Here is a tiny trained network, its code and every weight. The questions are about switching its units off for an input and a class, where a switched-off unit gives its printed mean instead of its output.

import numpy as np


def w(rows, s, z=0):
    codes = np.array(rows[::2]) - 128.0
    scale = np.full(codes.shape[1], s)
    scale[-1] = z or s
    return codes * scale


def f(y):
    return y / 2 * (1 + np.tanh(0.7978845608 * (y + 0.044715 * y**3)))


def log_softmax(a):
    a = a - a.max(-1, keepdims=True)
    return a - np.log(np.exp(a).sum(-1, keepdims=True))


def net(x, mask):
    res = np.array(x, float).reshape(1, 6) / 4 @ E
    y = f(res @ A[0][:, :-1].T + A[0][:, -1])
    res = res + np.where(mask, y, B[0][:, -1]) @ B[0][:, :-1]
    return log_softmax(res[-1] @ U[:, :-1].T + U[:, -1])


A, B = {}, {}
E = w([
[152,119,208,140,109,161,161,76,130],'x0',
[91,148,113,112,98,137,160,146,150],'x1',
[179,85,234,163,106,84,123,143,254],'x2',
[113,132,122,122,106,125,137,148,160],'x3',
[129,92,53,131,112,67,94,208,153],'x4',
[109,194,162,108,27,178,175,169,112],'x5',
],0.0095)
A[0] = w([
[155,94,233,143,102,172,150,70,145,198],'n1',
[90,169,120,115,13,98,155,234,169,186],'n2',
[91,213,90,130,120,138,125,143,80,213],'n3',
[96,152,131,106,151,69,108,141,163,145],'n4',
[98,175,59,90,124,172,135,90,44,149],'n5',
[71,178,103,83,158,213,170,110,8,245],'n6',
[82,188,38,96,141,170,142,108,33,198],'n7',
[128,162,210,156,98,138,146,76,141,255],'n8',
[150,42,79,156,221,31,60,124,124,176],'n9',
[123,140,119,130,116,93,115,214,177,249],'n10',
[159,128,254,164,117,175,162,20,147,185],'n11',
[137,113,151,134,108,142,114,95,111,101],'n12',
[137,31,120,163,195,49,39,135,171,207],'n13',
],0.0081,0.0021)
B[0] = w([
[98,168,179,73,195,134,197,137,72,220],'n1',
[220,79,104,160,2,219,208,164,55,212],'n2',
[183,153,125,212,47,138,76,112,155,189],'n3',
[149,97,92,142,133,151,110,127,93,149],'n4',
[158,184,159,169,112,118,51,91,209,218],'n5',
[174,245,180,202,106,96,46,91,176,247],'n6',
[156,188,128,193,89,113,32,69,224,240],'n7',
[125,145,228,91,136,141,203,165,128,202],'n8',
[45,114,24,110,205,30,79,96,171,251],'n9',
[187,34,83,149,117,186,143,86,89,184],'n10',
[81,203,199,37,190,86,196,168,76,245],'n11',
[135,151,154,126,141,83,133,151,136,135],'n12',
[79,86,47,106,190,104,143,148,104,252],'n13',
],0.0075,0.011)
U = w([
[167,222,125,198,114,127,28,86,210,79],'0',
[183,33,82,135,47,224,165,156,104,7],'1',
[83,49,1,110,230,71,83,117,161,185],'2',
[95,160,233,41,207,126,185,141,96,209],'3',
],0.0072,0.0014)

Each question gives the input, the list of numbers given to net, and the class t.
The units are the neurons (one row each of A and B). Each row of codes is followed by its name. A weight is (code - 128) times the scale printed after its matrix; where a second scale follows, it is the last column's (A, B and U).
mask holds one flag per neuron, in row order. A switched-off neuron (its flag False) gives its mean, the last column of its row in B, instead of its output. The means were averaged over made-up inputs and are rounded, as every weight is.
A unit's drop is (log p(t) with every unit on - log p(t) with that unit switched off) / (log p(t) with every unit on - log p(t) with every unit switched off).
The circuit of an input: a set's keep is (log p(t) with only the set's units on - log p(t) with every unit switched off) / (log p(t) with every unit on - log p(t) with every unit switched off). Starting from the 12 units with the biggest drops (on a tie, the unit counted first), units are removed one at a time, each time the one whose removal leaves the highest keep (on an exact tie, the one counted first), for as long as the keep stays at least 0.8.
units of the circuit, in order: the units of the circuit, biggest drop first
k most important neurons: the k neurons with the biggest drops, biggest first
drop when u is switched off: that unit's drop, to one decimal
input [5,8,-4,-8,-6,1], class 0: units of the circuit, in order	(n6)
input [-6,-2,2,5,-7,8], class 3: 3 most important neurons	(n8; n7; n11)
input [-1,-7,-1,-8,-7,3], class 3: 2 most important neurons	(n11; n1)
input [-8,5,7,2,5,-2], class 2: 2 most important neurons	(n9; n13)
input [3,-7,2,-7,1,-3], class 2: 2 most important neurons	(n9; n13)
input [1,8,4,4,8,-3], class 1: 2 most important neurons	(n2; n10)
input [-5,4,-7,0,3,-7], class 0: 4 most important neurons	(n7; n5; n6; n3)
input [-1,-6,2,3,2,2], class 1: 2 most important neurons	(n9; n11)
input [-1,-2,0,7,0,-1], class 2: 2 most important neurons	(n2; n6)
input [-6,0,6,4,2,1], class 1: drop when n2 is switched off	0.3
input [0,3,-6,-7,-8,-1], class 0: drop when n9 is switched off	0.0
input [-3,-3,-1,5,-7,-5], class 2: drop when n2 is switched off	0.1
